Below is a small trained network, with its code and all its weights. Each question gives an input and a class and asks what happens when units are switched off, that is, made to give their printed mean instead of their output.

import numpy as np


def w(rows, s, z=0):
    codes = np.array(rows[::2]) - 128.0
    scale = np.full(codes.shape[1], s)
    scale[-1] = z or s
    return codes * scale


def norm(h):
    return h / np.sqrt((h * h).mean(-1, keepdims=True) + 1e-5)


def f(y):
    return np.maximum(y, 0)


def log_softmax(a):
    a = a - a.max(-1, keepdims=True)
    return a - np.log(np.exp(a).sum(-1, keepdims=True))


def net(x, mask):
    res = np.array(x, float).reshape(1, 7) / 4 @ E
    u = 0
    for l in range(2):
        y = f(norm(res) @ A[l][:, :-1].T + A[l][:, -1])
        res = res + np.where(mask[u : u + 7], y, B[l][:, -1]) @ B[l][:, :-1]
        u += 7
    return log_softmax(norm(res)[-1] @ U[:, :-1].T + U[:, -1])


A, B = {}, {}
E = w([
[173,221,30,95,135,113,198],'x0',
[84,85,212,90,110,94,255],'x1',
[130,104,201,140,92,84,157],'x2',
[84,161,115,222,141,81,152],'x3',
[105,56,71,144,155,157,157],'x4',
[141,154,174,178,164,139,200],'x5',
[59,236,82,165,50,122,100],'x6',
],0.0097)
A[0] = w([
[147,81,55,197,253,113,145,168],'L0N0',
[63,54,205,124,151,107,195,203],'L0N1',
[132,66,65,61,134,107,72,190],'L0N2',
[50,162,38,165,54,61,186,209],'L0N3',
[167,86,120,133,117,58,68,3],'L0N4',
[128,123,132,153,162,112,2,29],'L0N5',
[76,135,186,80,80,167,92,151],'L0N6',
],0.019,0.0032)
B[0] = w([
[116,124,4,132,85,144,97,217],'L0N0',
[170,58,158,181,134,123,179,248],'L0N1',
[145,136,120,68,98,183,132,196],'L0N2',
[134,162,136,166,163,64,65,244],'L0N3',
[213,138,168,108,129,81,90,160],'L0N4',
[88,153,179,136,190,69,137,194],'L0N5',
[90,122,99,127,86,171,111,187],'L0N6',
],0.024,0.015)
A[1] = w([
[85,109,199,171,104,118,56,21],'L1N0',
[109,208,218,220,99,198,97,72],'L1N1',
[25,201,148,144,137,59,60,137],'L1N2',
[113,219,106,128,75,28,79,59],'L1N3',
[98,184,158,222,17,140,99,126],'L1N4',
[112,89,199,56,122,128,144,2],'L1N5',
[103,203,210,156,86,132,251,128],'L1N6',
],0.018,0.0052)
B[1] = w([
[238,81,109,102,134,154,138,171],'L1N0',
[81,72,97,145,150,144,82,165],'L1N1',
[62,152,101,119,182,111,93,249],'L1N2',
[188,197,134,196,176,185,127,236],'L1N3',
[106,95,116,181,162,115,85,182],'L1N4',
[85,138,149,170,63,170,39,148],'L1N5',
[157,174,80,139,96,6,153,148],'L1N6',
],0.023,0.018)
U = w([
[141,79,251,75,72,181,91,63],'0',
[73,144,159,76,104,141,167,16],'1',
[130,132,27,75,99,161,134,93],'2',
[165,147,235,160,144,38,220,150],'3',
[106,183,117,168,224,89,43,198],'4',
[160,18,123,192,108,111,149,254],'5',
[103,207,103,82,127,125,203,57],'6',
[48,157,148,70,140,154,98,38],'7',
],0.017,0.0056)

Each question gives the input, the list of numbers given to net, and the class t.
The units are the neurons (one row each of A and B). Each row of codes is followed by its name. A weight is (code - 128) times the scale printed after its matrix; where a second scale follows, it is the last column's (A, B and U).
mask holds one flag per neuron, layer by layer. A switched-off neuron (its flag False) gives its mean, the last column of its row in B, instead of its output. The means were averaged over made-up inputs and are rounded, as every weight is.
A unit's drop is (log p(t) with every unit on - log p(t) with that unit switched off) / (log p(t) with every unit on - log p(t) with every unit switched off).
The circuit of an input: a set's keep is (log p(t) with only the set's units on - log p(t) with every unit switched off) / (log p(t) with every unit on - log p(t) with every unit switched off). Starting from the 12 units with the biggest drops (on a tie, the unit counted first), units are removed one at a time, each time the one whose removal leaves the highest keep (on an exact tie, the one counted first), for as long as the keep stays at least 0.8.
units of the circuit, in order: the units of the circuit, biggest drop first
k most important neurons: the k neurons with the biggest drops, biggest first
top k neurons in layer l: the k neurons of layer l with the biggest drops, biggest first
drop when u is switched off: that unit's drop, to one decimal
input [2,6,2,-7,2,-6,4], class 5: 4 most important neurons -> [L0N6; L1N2; L1N4; L0N0]
input [-6,5,4,6,3,2,8], class 5: units of the circuit, in order -> [L0N1]
input [-8,-6,-3,-8,-5,3,-6], class 0: 4 most important neurons -> [L0N3; L0N2; L0N0; L1N3]
input [-3,-3,-8,-5,-5,-5,-1], class 7: units of the circuit, in order -> [L0N2; L0N3; L0N5; L1N3]
input [-5,-7,-3,-8,1,-5,-3], class 0: units of the circuit, in order -> [L0N2; L1N2; L0N0]
input [8,7,-3,-4,-5,-6,-8], class 0: 3 most important neurons -> [L0N0; L1N5; L1N2]
input [-4,-6,-5,4,8,-3,-1], class 2: top 3 neurons in layer 0 -> [L0N0; L0N3; L0N2]
input [2,0,2,-3,-5,8,-8], class 5: 2 most important neurons -> [L0N5; L1N3]
input [4,-7,-6,-5,-4,-8,-1], class 7: top 2 neurons in layer 0 -> [L0N2; L0N3]
input [-2,2,5,0,-1,8,-3], class 3: 2 most important neurons -> [L0N0; L1N6]
input [-3,3,-6,-1,4,-8,-8], class 2: 2 most important neurons -> [L0N2; L0N0]
input [6,-8,2,-3,1,-5,-7], class 2: 2 most important neurons -> [L0N2; L0N3]
input [-8,8,4,4,3,2,1], class 3: 2 most important neurons -> [L0N1; L0N0]
input [2,-3,2,6,7,-3,-8], class 2: units of the circuit, in order -> [L0N0]
input [-3,-3,-1,-7,4,3,3], class 7: 3 most important neurons -> [L0N3; L0N2; L0N1]
input [5,1,1,-7,-8,-2,0], class 7: 2 most important neurons -> [L0N3; L0N1]
input [-5,3,-4,0,-4,-6,0], class 0: top 2 neurons in layer 0 -> [L0N3; L0N2]
input [3,3,-5,-4,8,-1,-7], class 2: top 2 neurons in layer 0 -> [L0N0; L0N2]
input [-7,4,3,-7,-6,-6,7], class 5: 2 most important neurons -> [L0N3; L1N4]
input [1,-2,7,-5,-8,5,-6], class 5: top neuron in layer 0 -> [L0N5]
input [-3,-2,2,-2,8,8,-3], class 5: drop when L0N1 is switched off -> 0.2
input [-5,2,-7,-2,3,3,-2], class 5: drop when L0N1 is switched off -> 0.3
